Below is a small trained network, with its code and all its weights. Each question gives an input and a target symbol and asks what happens when units are switched off, that is, made to give their printed mean instead of their output.

import numpy as np


def w(rows, s, z=0):
    codes = np.array(rows[::2]) - 128.0
    scale = np.full(codes.shape[1], s)
    scale[-1] = z or s
    return codes * scale


def f(y):
    return y / 2 * (1 + np.tanh(0.7978845608 * (y + 0.044715 * y**3)))


def softmax(a):
    e = np.exp(a - a.max(-1, keepdims=True))
    return e / e.sum(-1, keepdims=True)


def log_softmax(a):
    a = a - a.max(-1, keepdims=True)
    return a - np.log(np.exp(a).sum(-1, keepdims=True))


def net(x, mask):
    ids = ['αδζλμπστ'.index(c) for c in x.split()]
    T = len(ids)
    res = E[ids] + P[:T]
    r = res
    for j in range(3):
        rows = slice(4 * j, 4 * j + 4)
        q, k, v = (r @ M[0][rows].T for M in (Q, K, V))
        z = softmax(np.where(np.tri(T) > 0, q @ k.T / 4**0.5, -1e9)) @ v
        o = O[0][rows]
        res = res + np.where(mask[j], z, o[:, -1]) @ o[:, :-1]
    y = f(res @ A[0][:, :-1].T + A[0][:, -1])
    res = res + np.where(mask[3:15], y, B[0][:, -1]) @ B[0][:, :-1]
    return log_softmax(res[-1] @ U[:, :-1].T + U[:, -1])


Q, K, V, O, A, B = {}, {}, {}, {}, {}, {}
E = w([
[168,196,105,12],'α',
[115,169,73,165],'δ',
[10,71,112,195],'ζ',
[127,188,72,162],'λ',
[149,150,114,195],'μ',
[197,149,88,108],'π',
[68,151,2,112],'σ',
[174,187,98,82],'τ',
],0.016)
P = w([
[200,248,162,230],'0',
[117,125,43,175],'1',
[119,155,82,153],'2',
[135,170,98,160],'3',
[147,97,104,102],'4',
[128,127,107,81],'5',
[113,94,93,56],'6',
],0.011)
Q[0] = w([
[159,124,126,153],'h1',
[168,249,87,99],'h1',
[74,116,166,109],'h1',
[139,130,121,120],'h1',
[120,102,103,153],'h2',
[135,119,151,150],'h2',
[132,64,90,71],'h2',
[155,141,97,142],'h2',
[122,159,74,143],'h3',
[118,152,18,157],'h3',
[69,164,116,102],'h3',
[147,82,189,141],'h3',
],0.017)
K[0] = w([
[143,123,103,116],'h1',
[232,247,111,168],'h1',
[53,153,184,105],'h1',
[96,185,57,122],'h1',
[130,129,160,254],'h2',
[69,108,110,204],'h2',
[129,55,51,105],'h2',
[90,133,126,121],'h2',
[184,175,178,142],'h3',
[148,203,208,208],'h3',
[60,179,163,131],'h3',
[162,81,118,97],'h3',
],0.009)
V[0] = w([
[180,128,197,147],'h1',
[113,48,182,151],'h1',
[184,112,197,115],'h1',
[113,111,94,86],'h1',
[82,129,58,143],'h2',
[128,93,114,211],'h2',
[75,172,169,171],'h2',
[140,132,68,173],'h2',
[206,194,111,7],'h3',
[92,146,160,247],'h3',
[221,147,214,167],'h3',
[179,123,119,75],'h3',
],0.012)
O[0] = w([
[182,49,123,174,108],'h1',
[149,116,53,124,42],'h1',
[207,20,148,145,71],'h1',
[111,139,178,99,100],'h1',
[172,205,197,126,186],'h2',
[138,80,160,114,146],'h2',
[132,95,137,11,150],'h2',
[129,229,119,107,193],'h2',
[119,140,135,203,120],'h3',
[156,137,75,83,248],'h3',
[142,102,2,137,196],'h3',
[68,125,135,143,89],'h3',
],0.0079,0.013)
A[0] = w([
[112,21,44,110,150],'n1',
[167,141,163,63,59],'n2',
[153,131,103,98,48],'n3',
[214,113,121,212,5],'n4',
[22,146,94,209,242],'n5',
[181,152,106,152,60],'n6',
[97,113,28,111,200],'n7',
[65,211,193,63,111],'n8',
[121,191,130,137,34],'n9',
[39,198,134,69,59],'n10',
[66,108,234,255,186],'n11',
[141,194,118,178,191],'n12',
],0.0084,0.0022)
B[0] = w([
[160,94,176,144,141],'n1',
[94,89,170,178,172],'n2',
[121,99,202,151,163],'n3',
[127,133,139,179,158],'n4',
[228,156,140,131,201],'n5',
[99,110,140,95,160],'n6',
[182,185,159,143,220],'n7',
[140,31,133,165,235],'n8',
[64,119,137,125,178],'n9',
[155,101,135,150,247],'n10',
[162,112,150,6,152],'n11',
[1,114,226,90,201],'n12',
],0.0079,0.015)
U = w([
[187,186,255,135,191],'α',
[56,151,105,92,253],'δ',
[136,77,180,29,147],'ζ',
[23,174,75,89,70],'λ',
[191,117,86,146,61],'μ',
[115,125,110,229,65],'π',
[39,105,180,142,44],'σ',
[108,151,145,215,50],'τ',
],0.0066,0.0044)

Each question gives the input, a string of symbols that net reads in full, and the target symbol t.
The units are the heads (4 rows each of Q, K, V and O) and the neurons (one row each of A and B). Each row of codes is followed by its name. A weight is (code - 128) times the scale printed after its matrix; where a second scale follows, it is the last column's (O, A, B and U).
mask holds one flag per unit, heads first, then neurons. A switched-off unit (its flag False) gives its mean, the last column of its rows in O or B, instead of its output. The means were averaged over made-up inputs and are rounded, as every weight is.
A unit's drop is (log p(t) with every unit on - log p(t) with that unit switched off) / (log p(t) with every unit on - log p(t) with every unit switched off).
The circuit of an input: a set's keep is (log p(t) with only the set's units on - log p(t) with every unit switched off) / (log p(t) with every unit on - log p(t) with every unit switched off). Starting from the 12 units with the biggest drops (on a tie, the unit counted first), units are removed one at a time, each time the one whose removal leaves the highest keep (on an exact tie, the one counted first), for as long as the keep stays at least 0.8.
circuit, biggest first: the units of the circuit, biggest drop first
unit that matters most: the unit with the biggest drop
k most important neurons: the k neurons with the biggest drops, biggest first
which heads matter: for each layer, one digit per head in row order, 1 if its drop is at least 0.15 and else 0, layers parted by /
input ζ ζ μ, target ζ: which heads matter -> 011
input μ σ λ, target μ: circuit, biggest first -> h1; h3
input α α ζ ζ, target α: circuit, biggest first -> n5; h3
input μ ζ ζ ζ π μ, target μ: circuit, biggest first -> h1; h3
input μ ζ ζ τ α ζ δ, target μ: circuit, biggest first -> h3; h1
input μ μ α δ α, target μ: circuit, biggest first -> h1; h2
input ζ μ ζ σ, target ζ: circuit, biggest first -> h3
input π α π, target π: circuit, biggest first -> h3; h2
input σ δ π, target σ: which heads matter -> 101
input ζ μ ζ π, target ζ: circuit, biggest first -> h3; n7
input σ ζ α σ σ, target σ: which heads matter -> 111
input α α ζ ζ μ σ, target α: 3 most important neurons -> n5; n11; n8
input μ μ σ τ, target μ: which heads matter -> 101
input σ α σ σ, target σ: 4 most important neurons -> n8; n12; n9; n7
input μ π λ ζ, target μ: which heads matter -> 011
input ζ ζ α τ, target ζ: which heads matter -> 101
input α α σ, target α: unit that matters most -> n5
input μ α ζ μ, target μ: which heads matter -> 111
input σ σ λ σ α, target σ: which heads matter -> 101
input σ ζ α λ δ, target σ: which heads matter -> 101
